Below is a small trained network, with its code and all its weights. Each question gives an input and a target symbol and asks what happens when units are switched off, that is, made to give their printed mean instead of their output.

import numpy as np


def w(rows, s, z=0):
    codes = np.array(rows[::2]) - 128.0
    scale = np.full(codes.shape[1], s)
    scale[-1] = z or s
    return codes * scale


def norm(h):
    return h / np.sqrt((h * h).mean(-1, keepdims=True) + 1e-5)


def f(y):
    return np.maximum(y, 0)


def softmax(a):
    e = np.exp(a - a.max(-1, keepdims=True))
    return e / e.sum(-1, keepdims=True)


def log_softmax(a):
    a = a - a.max(-1, keepdims=True)
    return a - np.log(np.exp(a).sum(-1, keepdims=True))


def net(x, mask):
    ids = ['ΞΠεζμτ'.index(c) for c in x.split()]
    T = len(ids)
    res = E[ids] + P[:T]
    u = 0
    for l in range(2):
        q, k, v = (norm(res) @ M[l].T for M in (Q, K, V))
        z = softmax(np.where(np.tri(T) > 0, q @ k.T / 3**0.5, -1e9)) @ v
        res = res + np.where(mask[u], z, O[l][:, -1]) @ O[l][:, :-1]
        u += 1
        y = f(norm(res) @ A[l][:, :-1].T + A[l][:, -1])
        res = res + np.where(mask[u : u + 8], y, B[l][:, -1]) @ B[l][:, :-1]
        u += 8
    return log_softmax(norm(res)[-1] @ U[:, :-1].T + U[:, -1])


Q, K, V, O, A, B = {}, {}, {}, {}, {}, {}
E = w([
[106,120,167,167,128,124,78,113,195],'Ξ',
[124,102,165,151,62,109,80,111,163],'Π',
[166,82,1,248,135,54,126,132,152],'ε',
[132,68,161,82,173,132,161,142,108],'ζ',
[174,92,124,103,121,202,109,138,174],'μ',
[154,149,145,67,125,48,131,99,140],'τ',
],0.0047)
P = w([
[142,254,105,234,92,126,130,224,30],'0',
[34,94,225,154,87,137,74,35,105],'1',
[70,91,200,142,120,131,130,56,171],'2',
[130,108,156,91,114,115,101,117,182],'3',
[170,92,114,66,150,95,89,129,199],'4',
[207,97,62,24,148,109,83,187,193],'5',
[225,54,45,28,151,102,129,198,211],'6',
],0.002)
Q[0] = w([
[56,225,218,184,120,182,116,110,15],'L0H0',
[100,205,161,102,160,166,130,172,92],'L0H0',
[82,251,189,39,67,203,94,130,108],'L0H0',
],0.0026)
K[0] = w([
[83,87,192,65,125,160,125,77,211],'L0H0',
[54,146,141,110,74,134,47,122,217],'L0H0',
[14,59,147,150,129,117,37,68,252],'L0H0',
],0.0026)
V[0] = w([
[110,186,254,36,70,187,86,134,142],'L0H0',
[129,155,219,48,119,154,129,159,124],'L0H0',
[116,139,207,138,179,138,139,151,160],'L0H0',
],0.004)
O[0] = w([
[81,67,129,122,136,145,194,2,175,202],'L0H0',
[113,47,81,121,112,108,165,5,142,251],'L0H0',
[88,113,83,143,173,123,101,70,81,254],'L0H0',
],0.0044,0.00091)
A[0] = w([
[71,219,146,175,162,175,115,134,123,9],'L0N0',
[112,75,92,129,172,83,171,75,218,69],'L0N1',
[95,91,239,111,156,124,150,208,184,38],'L0N2',
[76,142,161,119,112,177,201,2,65,110],'L0N3',
[121,51,17,104,57,107,126,16,185,33],'L0N4',
[106,163,68,125,150,150,151,119,136,47],'L0N5',
[116,136,156,93,187,107,152,178,78,60],'L0N6',
[76,242,145,243,230,181,106,164,156,6],'L0N7',
],0.0022,0.0015)
B[0] = w([
[100,163,117,133,180,138,114,68,141,132],'L0N0',
[117,143,142,107,108,131,139,178,59,227],'L0N1',
[114,125,118,109,88,122,61,53,130,152],'L0N2',
[186,124,132,165,118,95,119,255,183,208],'L0N3',
[95,189,213,112,205,188,138,208,108,251],'L0N4',
[138,125,116,136,123,141,118,145,123,128],'L0N5',
[136,88,159,139,116,152,121,85,116,146],'L0N6',
[100,191,71,150,222,133,88,91,145,141],'L0N7',
],0.0034,0.0026)
Q[1] = w([
[154,48,141,104,159,22,104,113,192],'L1H0',
[222,81,45,199,108,111,2,181,247],'L1H0',
[120,7,194,15,207,207,221,91,124],'L1H0',
],0.0058)
K[1] = w([
[179,161,46,63,132,90,177,152,133],'L1H0',
[160,100,78,24,143,171,167,142,144],'L1H0',
[142,189,80,254,83,121,113,171,103],'L1H0',
],0.007)
V[1] = w([
[140,42,106,182,112,243,137,181,69],'L1H0',
[125,140,161,127,97,2,170,154,37],'L1H0',
[134,141,178,135,28,154,96,132,167],'L1H0',
],0.0043)
O[1] = w([
[135,94,99,105,92,152,34,93,3,255],'L1H0',
[63,65,99,172,132,92,116,210,180,177],'L1H0',
[117,180,40,147,93,163,186,165,91,97],'L1H0',
],0.0051,0.0016)
A[1] = w([
[156,122,194,106,166,139,186,39,153,2],'L1N0',
[135,81,140,105,119,148,155,148,130,111],'L1N1',
[54,125,58,122,89,181,172,144,123,38],'L1N2',
[121,192,146,107,140,137,137,106,157,120],'L1N3',
[80,153,128,141,73,155,150,144,119,57],'L1N4',
[83,17,122,127,152,107,45,95,122,41],'L1N5',
[120,103,86,169,73,111,132,144,121,141],'L1N6',
[151,168,103,77,82,169,127,25,1,77],'L1N7',
],0.0068,0.0036)
B[1] = w([
[139,208,192,166,203,142,67,88,78,164],'L1N0',
[107,171,134,145,129,106,92,77,131,165],'L1N1',
[83,214,61,59,97,143,139,98,94,145],'L1N2',
[133,72,154,129,140,143,133,77,95,151],'L1N3',
[99,146,85,76,131,131,149,82,114,136],'L1N4',
[99,19,72,110,114,75,14,113,88,255],'L1N5',
[129,136,135,62,160,137,174,73,142,160],'L1N6',
[254,75,141,161,42,183,176,160,161,246],'L1N7',
],0.0058,0.0056)
U = w([
[131,199,216,153,228,154,99,71,92,148],'Ξ',
[56,215,46,61,109,146,163,88,106,173],'Π',
[81,209,132,186,119,145,97,253,53,1],'ε',
[107,30,84,103,132,76,37,93,95,113],'ζ',
[223,87,138,147,58,198,174,112,121,131],'μ',
[109,91,149,140,141,66,211,148,244,198],'τ',
],0.0042,0.00083)

Each question gives the input, a string of symbols that net reads in full, and the target symbol t.
The units are the heads (3 rows each of Q, K, V and O) and the neurons (one row each of A and B). Each row of codes is followed by its name. A weight is (code - 128) times the scale printed after its matrix; where a second scale follows, it is the last column's (O, A, B and U).
mask holds one flag per unit, layer by layer, with each layer's heads first. A switched-off unit (its flag False) gives its mean, the last column of its rows in O or B, instead of its output. The means were averaged over made-up inputs and are rounded, as every weight is.
A unit's drop is (log p(t) with every unit on - log p(t) with that unit switched off) / (log p(t) with every unit on - log p(t) with every unit switched off).
The circuit of an input: a set's keep is (log p(t) with only the set's units on - log p(t) with every unit switched off) / (log p(t) with every unit on - log p(t) with every unit switched off). Starting from the 12 units with the biggest drops (on a tie, the unit counted first), units are removed one at a time, each time the one whose removal leaves the highest keep (on an exact tie, the one counted first), for as long as the keep stays at least 0.8.
units of the circuit, in order: the units of the circuit, biggest drop first
k most important neurons: the k neurons with the biggest drops, biggest first
top k neurons in layer l: the k neurons of layer l with the biggest drops, biggest first
drop when u is switched off: that unit's drop, to one decimal
input Π τ Ξ, target Π: units of the circuit, in order -> (L1H0, L0H0, L1N2)
input Ξ τ Ξ ζ μ Ξ, target Ξ: units of the circuit, in order -> (L1H0, L0H0, L1N0)
input μ ζ τ, target μ: units of the circuit, in order -> (L1H0, L1N7)
input ζ τ ε, target τ: units of the circuit, in order -> (L1H0, L0H0, L1N5)
input μ τ τ Π, target μ: units of the circuit, in order -> (L1H0, L0H0, L1N7)
input τ ζ ζ Ξ ζ Ξ, target τ: units of the circuit, in order -> (L1H0, L0H0)
input Π Π μ, target Π: units of the circuit, in order -> (L1H0, L1N2)
input ε τ ε, target ε: units of the circuit, in order -> (L0H0)
input Ξ ζ ζ μ Ξ, target Ξ: units of the circuit, in order -> (L0H0, L1H0, L1N0)
input ζ ε τ, target τ: units of the circuit, in order -> (L0H0, L1H0, L1N5)
input ε Π τ ζ μ Π τ, target τ: top 2 neurons in layer 1 -> (L1N5, L1N7)
input μ ε Π, target μ: units of the circuit, in order -> (L1H0, L1N7)
input τ ζ μ ζ Π, target τ: units of the circuit, in order -> (L1H0, L0H0)
input ε ζ Ξ τ Ξ, target τ: units of the circuit, in order -> (L1H0)
input Π ζ ζ μ Ξ, target Π: units of the circuit, in order -> (L0H0, L1H0, L0N4, L1N2)
input ε ζ ε ζ ζ, target ε: 2 most important neurons -> (L1N5, L1N7)
input μ ζ ζ τ Ξ μ Ξ, target μ: drop when L1H0 is switched off -> 2.2
input Π μ ζ Ξ τ, target Π: drop when L1N2 is switched off -> 0.1
input Π μ ζ, target Π: drop when L1N4 is switched off -> 0.0
input Ξ ζ μ τ ε, target τ: drop when L1H0 is switched off -> 0.8
input ε Ξ Π, target Π: most important neuron -> (L1N7)
